After every row comes roughly how far along a hidden order it lies, from 0 to 20.
In the rows, zero is written as 128.
[128 131 133 150 138 135 125 133 120 121 176 142 159 137 126 132]
8
[131 114 142 128 147 130 151 132 154 124 216 147 144 147 148 131]
10
[131 114 170 149 150 139 122 133 132 118 255 170 182 153 144 135]
15
[128 125 131 156 148 134 128 133 137 122 198 148 164 141 132 132]
20
[129 122 127 150 150 132 148 134 148 123 197 143 159 142 136 132]
18
[129 136 138 144 130 135 108 134 102 120 141 137 151 138 121 134]
10
[132 110 155 102 130 126 133 125 146 129 168 140 116 136 146 127]
0
[131 122 185 155 140 144  95 134 104 115 246 173 188 150 137 136]
19
[127 135 120 150 133 132 128 132 121 124 136 131 146 132 121 131]
11
[129 117 119 156 149 127 159 129 161 126 190 139 144 138 139 129]
15
[131 110 129 127 152 126 167 131 174 128 204 140 131 146 148 129]
8
[131 114 143 121 139 129 141 130 146 125 182 143 134 142 144 130]
8
[134 105 175  98 130 129 125 125 138 127 199 151 114 143 156 129]
0
[133 105 148 102 140 124 154 126 166 130 187 140 118 142 155 127]
2
[128 126 124 154 146 133 138 133 138 122 189 145 160 141 130 132]
5
[128 133  98 140 145 126 164 136 149 126 124 120 128 141 128 131]
3
[129 108 128 111 141 122 165 125 171 133 172 131 117 132 148 126]
2
[130 109 134 118 143 124 161 126 172 131 185 137 124 136 148 126]
3
[129 124 127 149 146 132 146 135 144 122 182 142 148 143 135 132]
2
[131 117 146 138 146 133 140 134 143 122 214 151 156 148 144 133]
13
[131 126 136 135 139 133 133 135 130 120 168 140 146 148 135 134]
16
[132 113 152 115 134 129 135 129 141 126 177 143 127 143 145 130]
5
[130 120 124 120 139 126 158 132 154 128 147 127 118 141 140 129]
10
[130 118 129 130 149 127 161 133 165 125 186 140 138 146 145 131]
11
[130 119 147 133 144 132 135 131 138 123 206 149 149 143 142 131]
13
[131 123 140 140 143 135 130 136 135 120 187 146 153 148 136 135]
0
[134 106 225 135 138 147  77 128 101 115 255 196 190 154 153 136]
6
[126 124 115 166 153 131 154 131 155 126 238 145 168 134 132 130]
6
[132 107 152 117 147 128 149 129 163 127 212 147 132 147 154 129]
5
[126 132 127 156 133 134 122 131 121 125 167 150 156 133 121 131]
13
[130 103 134 116 153 121 182 126 193 132 219 138 127 140 159 126]
3
[133 113 143 116 141 128 150 131 155 126 177 141 124 148 150 131]
6
[131 115 150 134 144 132 138 131 144 123 213 152 151 143 143 131]
11
